Below are the code and all the weights of a small trained network. Each question names an input and a class and asks about switching units off, where a switched-off unit gives its printed mean instead of its output.

import numpy as np


def w(rows, s, z=0):
    codes = np.array(rows[::2]) - 128.0
    scale = np.full(codes.shape[1], s)
    scale[-1] = z or s
    return codes * scale


def norm(h):
    return h / np.sqrt((h * h).mean(-1, keepdims=True) + 1e-5)


def f(y):
    return np.maximum(y, 0)


def log_softmax(a):
    a = a - a.max(-1, keepdims=True)
    return a - np.log(np.exp(a).sum(-1, keepdims=True))


def net(x, mask):
    res = np.array(x, float).reshape(1, 4) / 4 @ E
    u = 0
    for l in range(3):
        y = f(norm(res) @ A[l][:, :-1].T + A[l][:, -1])
        res = res + np.where(mask[u : u + 6], y, B[l][:, -1]) @ B[l][:, :-1]
        u += 6
    return log_softmax(norm(res)[-1] @ U[:, :-1].T + U[:, -1])


A, B = {}, {}
E = w([
[176,124,180,172,144,53,29,110,160,129,170,191],'x0',
[99,63,113,238,130,70,77,182,82,165,119,188],'x1',
[231,181,245,152,56,104,97,190,154,167,159,147],'x2',
[125,109,29,66,188,86,106,254,172,118,15,161],'x3',
],0.0074)
A[0] = w([
[161,179,217,50,107,163,147,132,145,117,156,104,204],'L0N0',
[147,146,140,28,132,82,77,164,167,138,107,153,155],'L0N1',
[127,101,142,250,120,74,90,162,121,132,120,157,3],'L0N2',
[108,136,50,23,139,123,135,204,135,111,63,147,151],'L0N3',
[125,103,122,228,121,98,115,254,92,125,78,155,23],'L0N4',
[107,100,60,137,140,105,128,180,105,171,79,129,73],'L0N5',
],0.011,0.0037)
B[0] = w([
[117,175,151,73,95,136,99,112,160,150,110,188,221],'L0N0',
[173,164,184,155,114,113,133,139,68,147,122,85,197],'L0N1',
[157,124,69,194,169,102,193,129,96,65,193,161,205],'L0N2',
[173,96,117,165,170,125,141,155,111,158,40,39,248],'L0N3',
[69,107,105,27,158,108,80,151,249,167,185,152,212],'L0N4',
[91,67,126,100,61,170,87,145,157,104,114,152,199],'L0N5',
],0.012,0.013)
A[1] = w([
[198,160,140,104,136,62,120,144,192,108,125,152,118],'L1N0',
[161,249,185,70,46,148,153,99,110,120,155,176,32],'L1N1',
[107,76,145,235,117,62,92,174,83,155,133,162,109],'L1N2',
[170,148,178,139,55,150,192,225,101,162,164,94,168],'L1N3',
[132,136,196,171,90,152,126,42,113,147,150,118,2],'L1N4',
[254,230,188,48,156,123,176,144,179,96,132,70,198],'L1N5',
],0.014,0.0018)
B[1] = w([
[134,145,140,130,228,239,135,84,90,80,123,69,190],'L1N0',
[58,225,196,82,126,173,131,88,108,10,217,177,250],'L1N1',
[211,108,109,187,181,97,152,130,115,188,185,133,177],'L1N2',
[59,106,82,111,47,110,111,91,154,188,82,158,171],'L1N3',
[120,127,186,66,85,130,47,116,188,76,95,106,184],'L1N4',
[126,29,106,103,30,98,50,99,182,244,74,86,236],'L1N5',
],0.011,0.016)
A[2] = w([
[150,105,134,204,122,145,166,159,29,60,9,78,81],'L2N0',
[147,142,171,140,54,156,131,26,130,155,224,126,187],'L2N1',
[104,146,110,83,132,223,224,179,109,62,66,98,114],'L2N2',
[87,166,68,135,145,34,182,230,146,130,92,186,116],'L2N3',
[91,150,211,87,70,123,100,102,144,43,110,100,2],'L2N4',
[162,148,153,74,224,123,89,210,170,136,72,135,174],'L2N5',
],0.013,0.0021)
B[2] = w([
[97,167,107,109,148,133,150,107,136,109,247,201,186],'L2N0',
[140,168,196,95,165,126,61,136,89,73,95,98,246],'L2N1',
[144,96,126,135,97,177,173,103,139,115,134,63,167],'L2N2',
[169,203,197,110,52,115,168,136,127,152,106,150,163],'L2N3',
[94,182,89,113,86,164,170,115,86,203,132,183,245],'L2N4',
[141,149,144,181,103,90,123,64,47,142,82,122,200],'L2N5',
],0.014)
U = w([
[189,133,114,200,218,80,121,122,113,140,182,160,180],'0',
[97,217,185,55,95,199,86,77,122,114,108,143,168],'1',
[153,80,89,107,117,128,117,129,156,209,11,68,201],'2',
[169,145,176,127,166,156,98,122,145,66,136,111,69],'3',
[108,91,85,97,123,111,148,185,230,137,172,209,98],'4',
[107,158,141,186,146,172,156,172,182,99,87,131,16],'5',
[105,97,60,120,120,220,230,86,140,97,136,82,98],'6',
[125,141,143,168,92,148,188,179,145,59,91,146,3],'7',
],0.012,0.0055)

Each question gives the input, the list of numbers given to net, and the class t.
The units are the neurons (one row each of A and B). Each row of codes is followed by its name. A weight is (code - 128) times the scale printed after its matrix; where a second scale follows, it is the last column's (A, B and U).
mask holds one flag per neuron, layer by layer. A switched-off neuron (its flag False) gives its mean, the last column of its row in B, instead of its output. The means were averaged over made-up inputs and are rounded, as every weight is.
A unit's drop is (log p(t) with every unit on - log p(t) with that unit switched off) / (log p(t) with every unit on - log p(t) with every unit switched off).
The circuit of an input: a set's keep is (log p(t) with only the set's units on - log p(t) with every unit switched off) / (log p(t) with every unit on - log p(t) with every unit switched off). Starting from the 12 units with the biggest drops (on a tie, the unit counted first), units are removed one at a time, each time the one whose removal leaves the highest keep (on an exact tie, the one counted first), for as long as the keep stays at least 0.8.
circuit, biggest first: the units of the circuit, biggest drop first
k most important neurons: the k neurons with the biggest drops, biggest first
top k neurons in layer l: the k neurons of layer l with the biggest drops, biggest first
drop when u is switched off: that unit's drop, to one decimal
input [7,3,4,-5], class 0: circuit, biggest first	(L1N2)
input [5,8,-6,8], class 2: top 3 neurons in layer 0	(L0N4; L0N5; L0N3)
input [1,6,3,1], class 0: 2 most important neurons	(L0N2; L1N5)
input [-4,2,-5,3], class 6: 2 most important neurons	(L1N5; L2N0)
input [4,1,-6,0], class 0: 2 most important neurons	(L0N4; L0N0)
input [-1,8,4,4], class 4: 2 most important neurons	(L0N4; L0N5)
input [-4,4,7,3], class 2: top 2 neurons in layer 1	(L1N1; L1N2)
input [-1,-3,-8,7], class 6: 2 most important neurons	(L2N0; L1N5)
input [0,1,-5,0], class 6: 2 most important neurons	(L1N5; L0N4)
input [-8,-3,0,6], class 2: 2 most important neurons	(L1N1; L0N2)
input [-8,-2,-1,3], class 6: 3 most important neurons	(L2N0; L1N5; L0N4)
input [-4,0,-7,3], class 6: 2 most important neurons	(L2N0; L1N5)
input [2,-4,-7,-2], class 6: top 2 neurons in layer 1	(L1N5; L1N1)
input [-5,4,4,0], class 4: top neuron in layer 2	(L2N1)
input [3,3,0,-6], class 0: top 2 neurons in layer 0	(L0N2; L0N0)
input [-4,-8,0,3], class 2: drop when L0N3 is switched off	0.3
input [-3,-1,-8,2], class 6: drop when L1N5 is switched off	0.1
input [-2,0,-4,1], class 6: drop when L2N0 is switched off	0.2
input [-3,-5,-8,-4], class 6: top 2 neurons in layer 0	(L0N1; L0N0)
input [2,2,1,6], class 2: most important neuron	(L0N4)
